Below is a small trained network, with its code and all its weights. Each question gives an input and a class and asks what happens when units are switched off, that is, made to give their printed mean instead of their output.

import numpy as np


def w(rows, s, z=0):
    codes = np.array(rows[::2]) - 128.0
    scale = np.full(codes.shape[1], s)
    scale[-1] = z or s
    return codes * scale


def f(y):
    return np.maximum(y, 0)


def log_softmax(a):
    a = a - a.max(-1, keepdims=True)
    return a - np.log(np.exp(a).sum(-1, keepdims=True))


def net(x, mask):
    res = np.array(x, float).reshape(1, 4) / 4 @ E
    y = f(res @ A[0][:, :-1].T + A[0][:, -1])
    res = res + np.where(mask, y, B[0][:, -1]) @ B[0][:, :-1]
    return log_softmax(res[-1] @ U[:, :-1].T + U[:, -1])


A, B = {}, {}
E = w([
[186,109,103,96,206,124,2,24,7,128,145],'x0',
[189,224,185,200,149,77,208,123,55,210,72],'x1',
[234,122,167,168,45,149,126,120,135,14,49],'x2',
[140,250,63,180,156,225,93,98,216,131,144],'x3',
],0.009)
A[0] = w([
[102,123,191,158,91,188,216,208,182,120,142,68],'n0',
[138,83,171,86,75,60,166,185,203,167,117,101],'n1',
[150,212,117,163,185,137,159,99,145,162,60,110],'n2',
[43,150,88,107,192,136,141,145,121,231,173,12],'n3',
[233,118,129,160,41,136,131,139,136,54,86,43],'n4',
[184,79,148,109,197,133,97,50,107,122,131,162],'n5',
[36,141,117,102,178,146,142,113,112,210,184,74],'n6',
[190,159,195,124,73,136,98,128,113,11,106,147],'n7',
[62,120,142,146,79,123,208,216,180,101,116,116],'n8',
[134,254,86,172,145,233,78,98,208,137,164,75],'n9',
[126,110,144,101,161,98,70,69,104,152,87,55],'n10',
[74,165,152,135,95,83,191,173,174,146,174,2],'n11',
[81,62,123,80,103,130,43,178,211,59,164,76],'n12',
[113,51,159,94,109,122,147,144,100,124,134,7],'n13',
[186,185,225,171,156,71,182,163,89,216,89,66],'n14',
[75,42,89,46,121,213,93,137,172,38,167,52],'n15',
[118,34,214,101,97,48,144,138,60,127,120,114],'n16',
[90,93,163,108,134,66,124,151,119,200,199,69],'n17',
[190,105,152,100,203,111,69,85,31,102,161,30],'n18',
[111,114,60,117,122,142,114,166,108,109,96,33],'n19',
[132,130,112,141,163,146,113,124,181,77,179,58],'n20',
[82,154,104,86,170,96,135,156,127,164,171,127],'n21',
],0.0086,0.0042)
B[0] = w([
[133,159,138,102,165,200,93,57,143,91,183,221],'n0',
[153,181,149,168,141,139,67,80,180,85,154,208],'n1',
[122,134,99,184,175,89,152,135,129,136,85,212],'n2',
[199,90,100,84,38,176,150,131,84,167,104,220],'n3',
[168,110,130,54,36,185,168,103,48,180,113,224],'n4',
[94,150,128,105,169,187,83,70,172,118,149,215],'n5',
[141,85,121,95,66,175,128,96,109,131,93,219],'n6',
[93,89,137,59,68,179,127,95,52,165,81,231],'n7',
[123,173,133,104,166,155,77,78,136,111,170,235],'n8',
[192,95,254,144,107,53,76,211,231,150,110,246],'n9',
[167,185,154,120,136,147,109,85,151,96,147,181],'n10',
[175,178,158,77,138,146,96,63,114,136,166,191],'n11',
[151,119,78,195,173,87,168,47,81,139,88,241],'n12',
[193,119,139,161,94,76,126,217,196,101,120,175],'n13',
[158,108,55,191,208,100,178,103,78,132,118,250],'n14',
[150,117,79,199,183,90,198,110,101,140,116,253],'n15',
[141,94,219,179,115,26,104,190,223,130,92,243],'n16',
[184,86,137,121,85,172,110,158,126,157,94,199],'n17',
[161,208,142,122,142,150,102,96,150,43,221,227],'n18',
[148,140,96,134,148,123,135,145,120,146,130,140],'n19',
[156,80,123,165,152,73,166,121,141,136,134,163],'n20',
[93,116,128,68,94,171,125,122,63,149,75,196],'n21',
],0.0079,0.012)
U = w([
[162,215,150,112,177,177,44,57,147,83,255,106],'0',
[163,90,127,71,16,184,133,104,66,156,65,112],'1',
[164,126,73,227,247,63,210,86,91,130,97,107],'2',
[173,117,219,164,114,45,68,178,216,127,107,118],'3',
[92,139,155,130,168,146,96,107,130,134,111,251],'4',
[52,163,126,111,133,121,141,164,113,96,176,116],'5',
[34,148,109,137,74,99,136,190,108,118,156,115],'6',
[80,165,115,108,130,118,130,185,151,75,153,118],'7',
],0.0091,0.02)

Each question gives the input, the list of numbers given to net, and the class t.
The units are the neurons (one row each of A and B). Each row of codes is followed by its name. A weight is (code - 128) times the scale printed after its matrix; where a second scale follows, it is the last column's (A, B and U).
mask holds one flag per neuron, in row order. A switched-off neuron (its flag False) gives its mean, the last column of its row in B, instead of its output. The means were averaged over made-up inputs and are rounded, as every weight is.
A unit's drop is (log p(t) with every unit on - log p(t) with that unit switched off) / (log p(t) with every unit on - log p(t) with every unit switched off).
The circuit of an input: a set's keep is (log p(t) with only the set's units on - log p(t) with every unit switched off) / (log p(t) with every unit on - log p(t) with every unit switched off). Starting from the 12 units with the biggest drops (on a tie, the unit counted first), units are removed one at a time, each time the one whose removal leaves the highest keep (on an exact tie, the one counted first), for as long as the keep stays at least 0.8.
units of the circuit, in order: the units of the circuit, biggest drop first
most important unit: the unit with the biggest drop
top k neurons: the k neurons with the biggest drops, biggest first
drop when u is switched off: that unit's drop, to one decimal
input [-5,-2,4,-7], class 3: most important unit -> n16
input [-5,-5,1,7], class 3: top 2 neurons -> [n9 n14]
input [3,-6,7,3], class 1: top 2 neurons -> [n7 n4]
input [6,-6,6,-8], class 3: top 2 neurons -> [n16 n13]
input [2,-1,-5,4], class 1: top 2 neurons -> [n3 n16]
input [4,-4,-7,-8], class 3: top 4 neurons -> [n16 n13 n4 n7]
input [-8,1,-6,-7], class 0: top 2 neurons -> [n8 n0]
input [-7,4,7,4], class 0: top 3 neurons -> [n0 n8 n3]
input [2,-7,-6,-1], class 2: top 2 neurons -> [n15 n12]
input [3,5,-5,-3], class 1: top 4 neurons -> [n15 n3 n12 n6]
input [-7,-8,-1,-8], class 2: top 2 neurons -> [n12 n15]
input [-7,-1,-7,2], class 0: top 3 neurons -> [n8 n0 n11]
input [5,-2,-3,-4], class 0: top 4 neurons -> [n18 n9 n5 n10]
input [-2,-7,-7,-7], class 1: top 3 neurons -> [n17 n3 n6]
input [1,-6,-7,-4], class 1: units of the circuit, in order -> [n3]
input [-4,-7,-3,-7], class 2: top 3 neurons -> [n12 n15 n9]
input [-5,3,2,5], class 0: top 4 neurons -> [n0 n16 n8 n11]
input [6,-7,3,-7], class 2: drop when n9 is switched off -> 0.6
input [-2,-5,3,-1], class 2: drop when n15 is switched off -> 0.2
input [3,7,8,5], class 1: drop when n14 is switched off -> 0.0
input [-4,1,4,3], class 0: drop when n12 is switched off -> 0.1
input [3,4,1,-8], class 3: units of the circuit, in order -> [n16]
